Below are the code and all the weights of a small trained network. Each question names an input and a target symbol and asks about switching units off, where a switched-off unit gives its printed mean instead of its output.

import numpy as np


def w(rows, s, z=0):
    codes = np.array(rows[::2]) - 128.0
    scale = np.full(codes.shape[1], s)
    scale[-1] = z or s
    return codes * scale


def norm(h):
    return h / np.sqrt((h * h).mean(-1, keepdims=True) + 1e-5)


def f(y):
    return np.maximum(y, 0)


def softmax(a):
    e = np.exp(a - a.max(-1, keepdims=True))
    return e / e.sum(-1, keepdims=True)


def log_softmax(a):
    a = a - a.max(-1, keepdims=True)
    return a - np.log(np.exp(a).sum(-1, keepdims=True))


def net(x, mask):
    ids = ['βγδεζηθμξπστφψω'.index(c) for c in x.split()]
    T = len(ids)
    res = E[ids] + P[:T]
    r = norm(res)
    for j in range(3):
        rows = slice(2 * j, 2 * j + 2)
        q, k, v = (r @ M[0][rows].T for M in (Q, K, V))
        z = softmax(np.where(np.tri(T) > 0, q @ k.T / 2**0.5, -1e9)) @ v
        o = O[0][rows]
        res = res + np.where(mask[j], z, o[:, -1]) @ o[:, :-1]
    y = f(norm(res) @ A[0][:, :-1].T + A[0][:, -1])
    res = res + np.where(mask[3:11], y, B[0][:, -1]) @ B[0][:, :-1]
    return log_softmax(norm(res)[-1] @ U[:, :-1].T + U[:, -1])


Q, K, V, O, A, B = {}, {}, {}, {}, {}, {}
E = w([
[148,137,36,116,94,167,239,139,155,50],'β',
[136,104,154,135,158,149,103,85,78,187],'γ',
[157,109,137,140,207,150,103,102,125,153],'δ',
[213,185,64,89,95,120,251,109,85,153],'ε',
[130,118,176,166,170,177,137,117,99,161],'ζ',
[180,227,121,141,96,197,187,178,151,121],'η',
[174,127,157,151,160,141,152,68,109,155],'θ',
[152,176,64,150,69,239,108,202,217,177],'μ',
[239,110,125,153,144,87,95,84,145,144],'ξ',
[161,97,254,109,6,118,169,132,127,56],'π',
[150,101,193,137,151,152,88,101,106,137],'σ',
[133,113,153,171,169,101,126,86,185,31],'τ',
[99,129,109,216,130,40,154,104,104,115],'φ',
[71,22,120,159,145,96,126,89,89,101],'ψ',
[77,155,89,90,93,78,105,143,211,152],'ω',
],0.013)
P = w([
[123,199,131,94,131,181,50,160,40,64],'0',
[119,168,135,227,96,253,158,82,72,180],'1',
[121,126,137,209,107,233,138,78,108,183],'2',
[103,95,149,175,107,216,146,83,144,186],'3',
[84,102,151,157,102,218,142,64,182,177],'4',
[58,80,166,151,102,204,145,73,202,189],'5',
],0.0055)
Q[0] = w([
[200,145,189,87,179,138,54,82,56,240],'head 0',
[141,108,193,188,207,57,113,103,56,92],'head 0',
[83,184,90,149,14,155,164,222,194,70],'head 1',
[110,80,46,170,123,98,186,149,108,56],'head 1',
[139,67,189,195,235,72,90,65,55,179],'head 2',
[2,67,69,198,60,58,185,157,187,50],'head 2',
],0.0084)
K[0] = w([
[185,209,96,109,157,143,47,196,32,90],'head 0',
[12,151,147,182,163,97,63,254,77,160],'head 0',
[162,90,158,135,109,141,183,56,247,126],'head 1',
[55,68,78,172,107,153,167,83,142,207],'head 1',
[20,154,141,94,171,122,102,152,104,106],'head 2',
[85,37,147,142,84,93,154,106,225,181],'head 2',
],0.0089)
V[0] = w([
[103,122,144,175,165,202,108,167,188,52],'head 0',
[153,83,21,77,100,140,131,126,131,96],'head 0',
[45,104,208,131,28,137,175,142,96,138],'head 1',
[152,99,200,157,43,84,51,87,146,58],'head 1',
[153,155,97,197,124,41,142,127,148,77],'head 2',
[157,254,187,88,107,63,156,135,194,196],'head 2',
],0.0076)
O[0] = w([
[121,138,72,160,132,198,52,116,116,60,140],'head 0',
[116,73,134,203,139,68,176,176,146,103,152],'head 0',
[40,89,175,94,102,244,192,183,132,150,159],'head 1',
[157,85,114,94,77,144,162,79,161,82,130],'head 1',
[117,206,185,153,185,134,142,86,172,143,197],'head 2',
[213,121,170,111,174,173,144,120,120,83,2],'head 2',
],0.011,0.0043)
A[0] = w([
[114,204,213,117,185,92,115,109,188,188,18],'neuron 0',
[146,55,78,127,116,138,79,104,39,109,67],'neuron 1',
[169,189,164,127,124,115,239,61,205,127,130],'neuron 2',
[161,87,152,122,133,104,204,163,80,212,251],'neuron 3',
[160,192,110,2,47,196,193,130,188,103,162],'neuron 4',
[89,147,49,104,182,142,237,204,206,117,76],'neuron 5',
[148,181,139,38,31,77,205,201,97,167,130],'neuron 6',
[198,162,118,122,147,79,48,111,115,155,140],'neuron 7',
],0.0093,0.003)
B[0] = w([
[154,200,166,120,113,107,149,143,149,146,209],'neuron 0',
[160,182,119,124,144,99,190,188,207,83,163],'neuron 1',
[98,134,61,126,117,163,179,135,164,149,255],'neuron 2',
[141,84,121,58,192,97,77,110,173,91,207],'neuron 3',
[151,133,198,155,112,57,83,117,118,145,195],'neuron 4',
[116,140,108,140,138,81,148,182,61,38,207],'neuron 5',
[158,24,66,117,118,180,97,201,101,254,179],'neuron 6',
[52,103,163,102,120,160,147,132,64,147,172],'neuron 7',
],0.012,0.0089)
U = w([
[142,115,203,233,162,93,76,149,107,212,179],'β',
[163,104,81,54,156,118,153,206,135,177,96],'γ',
[122,176,96,112,142,76,60,105,46,144,125],'δ',
[146,145,251,94,193,23,136,153,137,107,115],'ε',
[139,190,68,104,95,226,58,197,134,131,2],'ζ',
[198,163,184,148,154,200,129,122,35,122,226],'η',
[89,154,177,36,163,147,137,110,25,137,141],'θ',
[146,128,112,205,141,117,191,179,118,48,153],'μ',
[175,112,108,118,126,47,167,19,87,113,127],'ξ',
[145,75,228,107,46,169,163,127,104,117,156],'π',
[210,147,110,98,57,102,87,113,189,76,162],'σ',
[106,148,91,129,169,164,49,38,159,73,155],'τ',
[128,210,153,131,106,141,192,121,184,171,139],'φ',
[30,84,91,134,72,126,119,102,119,155,68],'ψ',
[122,43,146,144,197,182,195,73,184,83,85],'ω',
],0.011,0.0036)

Each question gives the input, a string of symbols that net reads in full, and the target symbol t.
The units are the heads (2 rows each of Q, K, V and O) and the neurons (one row each of A and B). Each row of codes is followed by its name. A weight is (code - 128) times the scale printed after its matrix; where a second scale follows, it is the last column's (O, A, B and U).
mask holds one flag per unit, heads first, then neurons. A switched-off unit (its flag False) gives its mean, the last column of its rows in O or B, instead of its output. The means were averaged over made-up inputs and are rounded, as every weight is.
A unit's drop is (log p(t) with every unit on - log p(t) with that unit switched off) / (log p(t) with every unit on - log p(t) with every unit switched off).
The circuit of an input: a set's keep is (log p(t) with only the set's units on - log p(t) with every unit switched off) / (log p(t) with every unit on - log p(t) with every unit switched off). Starting from all 11 units, units are removed one at a time, each time the one whose removal leaves the highest keep (on an exact tie, the one counted first), for as long as the keep stays at least 0.8.
units of the circuit, in order: the units of the circuit, biggest drop first
k most important neurons: the k neurons with the biggest drops, biggest first
which heads matter: for each layer, one digit per head in row order, 1 if its drop is at least 0.15 and else 0, layers parted by /
input π ξ γ, target π: units of the circuit, in order -> (head 1)
input β ψ ζ φ, target ψ: units of the circuit, in order -> (head 1; head 2)
input φ γ ψ τ, target ψ: which heads matter -> 001
input η ψ ξ φ ζ, target η: units of the circuit, in order -> (head 2; head 0)
input φ φ ε, target γ: which heads matter -> 000
input φ ζ σ, target φ: which heads matter -> 001
input ψ τ η ψ σ η, target σ: 2 most important neurons -> (neuron 4; neuron 7)
input φ ε ω ψ, target ω: which heads matter -> 010
input θ ψ ψ σ σ, target θ: units of the circuit, in order -> (neuron 7; head 1)
input β τ β ξ, target β: which heads matter -> 110
input ε ψ γ φ τ ω, target σ: units of the circuit, in order -> (head 1; neuron 4)
input μ η β ξ μ δ, target μ: units of the circuit, in order -> (head 0; head 2; neuron 1)
input ω β φ γ, target ω: which heads matter -> 001
input ξ ε ξ ε ζ, target ξ: units of the circuit, in order -> (head 1)
input η ψ ψ ω δ η, target η: which heads matter -> 101
input φ π τ, target φ: which heads matter -> 101
input ε π τ ψ ζ, target ε: which heads matter -> 110
input β η γ η, target μ: which heads matter -> 100
input β β ε φ γ σ, target β: which heads matter -> 110
input θ φ ω, target β: most important neuron -> (neuron 4)
input σ β φ ξ μ, target φ: which heads matter -> 111
input φ ζ σ ξ, target φ: units of the circuit, in order -> (head 2; neuron 2)
input φ φ ψ σ ω, target ε: 3 most important neurons -> (neuron 4; neuron 5; neuron 2)
input ε π γ δ, target ε: units of the circuit, in order -> (head 0; neuron 3)
